B, the same points and some others measured another way; then each row and its match in B:
B (72 x 17):
[[-209    1  188  -54   99  152  -31   -8  -53 -222   35   -8   62  180
    69  197  123]
 [-177  -70  208  -46 -281 -260 -347   48   82   45  202 -134 -281  267
  -256  176   90]
 [ -39   66   93  201 -152 -435 -367   -6  226  338  333   56 -174  136
  -134   34   57]
 [ 404  128  -58  206  123  175 -101 -101  -33    5   79  155  210 -190
   260  111 -353]
 [-263 -140  -46  306   47 -179 -232  108  260  413  384  226  -68  -52
   -69  -31  -76]
 [ -46  105  -26  -18  221  555   91  -39 -264 -366  -93  200  273   61
   323  238   43]
 [ 102   -2  260 -203  -72   65    8    2  -56 -195    3  -40   73  148
   -98  222    9]
 [-122  -74  234 -104 -178 -170 -278   65   -3  -87   58  -69 -196  255
  -174  251  132]
 [ 200  -24  -36  -77  116  299  -22  -99 -228 -411  -47   -3  108  159
   115  325 -120]
 [ 217   49   66  264  183 -190 -179  -27  134  194  121  168  121 -136
   136   48 -191]
 [ 104  -78  303 -174 -123   76  -36   83   39  -41   58  -20   73  -29
  -138  163 -160]
 [-234  -38  -21  276  -11 -293 -305  -74  305  270  501    1 -179  170
   -72   55   17]
 [ 189   10   53  223   88 -305 -133  -89  178  157  203   68  -14   46
    -4   93  -96]
 [  25 -127  111  223 -167 -366 -380   87  358  420  359  125 -217  -81
  -138  119 -146]
 [ -77  -92  -94  322    9 -535 -396  -15  227  357  392   56 -211  169
  -185    4  -40]
 [-475 -254  -66   74  151 -106 -211   60  -12  -70  216    5 -144  343
  -161  145  148]
 [ 302   68  -11  155  107   82  -11  -92  -27  -81   -5  189   84  -17
   196  232  -96]
 [-119  -13  -19  327   23 -540 -402  -25  198  318  317   45 -202  186
  -116    2   49]
 [  75  -68  -18 -107  116  621   80  -23 -140 -344   57  113  228  -43
   201  315 -211]
 [-274 -171  131 -116  -77   17 -175  111  130   73  342    6   -5  139
  -230  115  -20]
 [ 153   -3  368 -180  -99   86  -51   88  -25 -121 -100   28   83  -37
   -24  234  -63]
 [ -15  -54   63  223 -131 -353 -319   98  239  462  334  124  -92  -66
  -190  -68 -165]
 [ 109 -133  158 -157   79    6  -51   88  -77 -102    7   30  161   55
  -157  138 -140]
 [-151   -8   21  355   -5 -592 -350   13  249  433  324   96 -195  144
  -154  -68   72]
 [  65   89   59 -147  169  598  158  -81 -177 -425  -18  140  299   67
   284  332   11]
 [ 218   17 -156  247  -45   36 -291  -31   11  144  218  135  -11  -99
    81   92 -322]
 [ 125  -38  276 -174 -128  116   19   58  -28  -77   26  -48   99  -11
  -139  118 -175]
 [ 202  -93 -140  190 -125   80 -243  -17  119  165  325  118  -71 -110
    -4  163 -366]
 [-115   80 -116  346   10   76 -284  -95  166  132  347  158 -106   19
   245  173  -27]
 [ -10   11  256  -83  -67  -29   -9  -20  -36 -148   -2  -81  -22  182
   -85  165   56]
 [-153 -203  -51  276   24 -245 -290   26  368  367  513  107 -137  -14
  -112   71 -169]
 [  46 -172  -40  274  256 -133  -87  -42  295  209  357  142   64  -86
    40   97 -236]
 [ 336 -126   27 -162   25  485  124   53 -182 -285 -109  184  205 -119
    75  332 -287]
 [-251  -14  -87  -31   26  421  -93   38 -180 -222   89  177   53  174
   116  248  109]
 [ -81   56 -187  342   76   12 -225  -58  128  201  339  243  -22   24
   165   91  -35]
 [ -34 -172  195 -242 -308  -16 -206   97   85   37  315 -142  -80  133
  -383  138 -181]
 [ 212  -88 -184  243  279  399   60  -33   80   16  179  363  242 -260
   314  217 -325]
 [ 315   60   82 -128   65  486   12   19 -238 -307 -156  167  282 -118
   223  284 -217]
 [  85   92  126 -147   67  638  187   62 -118 -164    2  268  401 -172
   218  169 -127]
 [ 202  117   84  -94  -26  395   31  -42 -249 -330 -145   89  140   46
   178  274  -55]
 [   9   56  133 -175  127  538  144   35 -193 -375 -152  268  250   54
   258  374  149]
 [ 173   67  -55  185  157  470   76  -89   43  -65  147  237  224 -211
   361  202 -250]
 [  69  -65  247 -189   30   68   29  109  -31  -52   10   88  210   11
  -123  115  -71]
 [ 135  160  -91  286  231  294   19 -173   48  -88  134  238  158  -58
   434  226  -59]
 [ -82 -106  210  -96 -245 -117 -285  130   70  125  204  -60  -98   66
  -271   80 -119]
 [-213  -51    9  -57  197  164   24  -56 -146 -261  124  -82  145  275
   -41   80   13]
 [-414 -106   47    0   -8  -63 -201   57   71   35  308   16  -81  285
  -164  101  163]
 [ 193  195  127 -162   -3  406   89  -16 -310 -305 -174  108  279   51
   142  161  -25]
 [ 244  129   21  160   94  447   52  -74  101   14  174  251  261 -278
   361  177 -277]
 [ 284   74  111 -200   -4  563   71   35 -287 -337 -175  142  295  -99
   173  253 -207]
 [ 141  131  107 -126   24  402   28  -15 -309 -381 -217  112  172   85
   199  279   29]
 [ 131  -68  -56  -95 -173  335 -104  118 -172  -37   64  177   87  -49
   -78  156 -239]
 [  63   92 -155  238  276  339   80 -136    6  -81  173  256  224  -31
   341  162  -82]
 [-267 -170   85  -55 -123   98 -207   69   98   33  351  -76  -66  106
  -187  108 -129]
 [  45   99  136  261   -2 -327 -138  -74  144  207  158    7  -63   56
    -9  -22  -31]
 [-362 -156 -121  393   94 -349 -323  -71  264  227  455  -21 -285  224
   -68   60   25]
 [  94  150 -199  337  375  243  -27 -154  -19  -52  143  280  249  -48
   428  128  -84]
 [ -12   30  306 -157 -113  -23  -26    0  -63 -184  -32  -97  -19  213
  -108  185  100]
 [-160   47    4  310 -161 -483 -384  -89  191  309  406 -137 -279  233
  -187  -76  -21]
 [-324 -284  -88   72   95 -115 -214   -8  119  -43  366  -39 -177  313
  -182  217   36]
 [-300    2  181  -15  145   98  -22   14  -43 -168   39   32   70  199
    62  147  191]
 [ 319    3  128 -271 -171  562  158   45 -181 -230  -19   83  257 -117
   -14  212 -314]
 [  40   94 -150  284    9  206 -202  -11  106  254  343  262  121 -176
   190   15 -248]
 [ -41   -2  -88  -72 -117  205 -142    4 -289 -223   24   -8  -23  249
   -93  149  -32]
 [ -94   86   29  303 -103 -489 -379  -30  166  359  318    2 -182  154
  -134  -84   13]
 [  98   58 -250  382  431  173 -113 -160  -64 -145   63  255  138    8
   444  226  -76]
 [ 114 -172 -120 -163 -136  339 -114  107 -184  -95  152   93   98   18
  -187  159 -318]
 [ 151 -114  226 -228  -42  124   31   65   -4 -112   76    4  154   20
  -161  187 -167]
 [-314 -238  -78  -65  -15   60 -156  -30   27 -138  396 -147 -115  351
  -247  177  -33]
 [-308  -16  -80  382   97 -340 -323  -29  248  345  436   96 -128  138
   -20  -44   51]
 [  43   19  -13 -116  139  629  131   33 -210 -254   10  202  359  -76
   184  167 -174]
 [-261    6  159   -2  199   26  -53  -33  -40 -196   62  -20   75  243
    60  150  175]]
Rows of B count from 0, top down.

[-188  143   53 -185  139  289  488 -387  144    5  199  -68  166  -31
 -113  215  -54 -283 -147  215  131  220  -92  194  161] -> 47
[ -64  166   61   35 -175  257   -1  -46   -6 -249 -158 -107  240  -11
   -7  -76  -45 -135    5   87 -141   72  -71  -91  121] -> 52
[  55 -279  183  165  -10 -228 -520  462 -225  -79 -458  271  -77 -136
  118 -282 -109  206   29 -129 -208  -42  -88 -236 -346] -> 55
[  42 -602  241    4  448 -573 -158  193  -31  498  -46  484 -454 -150
  -19   40 -278  100 -221  -91  192  155  132    1 -463] -> 13
[ 175  -51 -189  194 -137  262 -180  -10  -37   36  -11  189  123   84
 -111 -163  188  -82  285   97 -226   21  294   -6  -46] -> 61
[-131   16  257 -232  125  -30  383 -277  105   15  158 -211   53  -40
 -148  111 -204 -189 -287   85  207  217 -173  127   -8] -> 28
[-144  -13  533 -231  170 -140  183 -143  -17  -59 -154 -114   12 -188
  -50   61 -290 -127 -175   -1  148   65 -205   52  -45] -> 64
[ -43  -50 -147   95   35  232  117  -54   36   81   30  254   78   41
  -35   56   59 -108  -11  129  -54  194   97   46    1] -> 37
[   2  -83 -202  106  108  206   32  -78   49  119  104  226   47  -10
  -52  -19  108 -121   53  164  -63  120   90  101  -54] -> 36
[  81 -129 -240   79  -91  -31 -210  201  -47   65  -24   -5  -83   95
  -19 -247   45  142  -44    4  -49  112   55 -146 -229] -> 31
[ -93   24  -43  -23   43  223  193 -126   49  -10   51   88  126    1
  -51   69    4 -131  -73  133   -9  182  -39   59   27] -> 49
[ -33 -157   35   35   73  -35  -21   57  -18   88  -71  172  -39  -31
  -17   11 -114  -44  -95   47  -21  147   59  -42 -110] -> 6
[  91 -229   -4  208   84  -75 -405  295 -173   32 -248  250  -61 -125
   51 -335   88  100  160   -3 -177  -87  -22   -8 -328] -> 32
[ -33 -133  158  -52   21 -134  -66  113  -60  -26 -126   -7  -27  -47
  -21  -84 -161   38 -156  -24    3  114 -106  -93 -184] -> 18
[  15   93 -262  103 -219  254  -84   63    2 -142  -21  -99  155  111
  -18 -195   96    0   -7   87 -138  124  -19 -121   -7] -> 30
[ -72   79   11   10   -6   71  -52   85  -85 -118 -158 -180   42  -69
   38 -277   32   17  -17   61   -9   -7 -199   22 -115] -> 14
[  90  119  -16   42 -177  297   91 -205   43  -87   77  -91  231  100
 -170 -110  117 -166  127   96  -87   89   95   58   67] -> 39
[ -21 -439  229   64  512 -246  -54   98 -144  391 -127  544 -259 -254
   -8    1  -50  -54   79   64   44  -14  108  275 -377] -> 53
[  66  -11  268 -114  -97 -115 -113   59 -124 -114 -158 -274   22  -25
  -99 -283  -66   65   13  -67    6  -29 -111  -51 -205] -> 58
[ -18 -107  -22   -7    3  -28  -13   72   10   41  -23   57  -32   31
  -23  -68  -63   55 -157    0   35  182  -55  -91 -144] -> 50
[ -92 -140  346   60  101 -156 -114  160 -124  -30 -354  152  -38 -172
   68  -60 -234  -59  -77  -15  -48   29  -53  -44 -119] -> 24
[   0   -7  -32   64  -46  120  -40   14  -30  -30  -73   15   72    2
  -34 -115    6  -69   24   79  -81   73   36  -13  -47] -> 12
[ 123  -48 -169  295  -69  274 -152   32  -48  101 -121  335   65   56
  -29 -164  211  -85  295   91 -184   23  315   39  -17] -> 17
[  16 -516  172  155  501 -247  -77  102  -92  468  -92  713 -277 -209
  -13   74  -65  -76   58   56   23   62  223  232 -351] -> 1
[ 178 -333   10  318    0 -142 -467  379 -192  143 -321  433 -133  -26
   37 -312   70  144  187  -85 -191  -27  200  -92 -344] -> 20
[  -6 -489   96  142  554 -258 -169  181 -110  447 -129  668 -333 -259
   65  -48    5   36   67   44   56   -3   83  216 -420] -> 15
[ -66   52 -123 -173   35  115  203 -117   25  -31  197 -271   72   28
 -114 -120   56  -21 -143  125   89  139 -216  105 -135] -> 26
[  86   11 -347  342 -320  143 -431  391  -92 -154 -272   30   53  128
  122 -436  144  182   42  -26 -229   63    2 -283 -125] -> 40
[-117   49   97  -22 -116   45  -44  142  -53 -200 -240  -75   90  -19
   67  -93 -138   50 -177  -14  -46  136 -203 -189  -39] -> 9
[-147  -23  164  -90  126   17   86  -11  -19  -38 -126   36   21 -120
   27   23 -140  -58 -137   62   39  106 -160   -1  -54] -> 70
[ -10 -165 -336  139  264  190  132  -59   30  338  173  374  -97    8
  -40  -29  226  -73   74  193   42  144  159  248 -156] -> 5
[ -59    9  125   28   32  135  108  -72  -19  -18  -96   86   95  -42
  -40  -17  -24 -130    3   79  -21   95   -3   71   -2] -> 71
[ -40   55   88 -197   10  134  342 -342  142    0  260 -188  143   47
 -209  117  -93 -212 -161  124  109  222  -35   91   56] -> 41
[  72  -65 -175  100   60  176  -65    3  -49  110   16  149   10    5
  -58 -198  211   -8  182  105  -63   16   91  114 -158] -> 63
[ -67   -6   31   33  -54   14 -227  210  -59 -190 -246  -15   51  -80
  106 -204  -67  113 -105  -20  -84   54 -256 -198 -125] -> 4
[-165  232   52 -224  -37  157  358 -254  114 -146  135 -440  139   22
  -85  -26  -95 -136 -261  120  176  188 -267   48   91] -> 46
[-119  -81  223 -209   57 -217   53  106  -68  -43 -123 -195  -84  -59
   -6  -82 -232  101 -292  -48  135  139 -252  -97 -214] -> 3
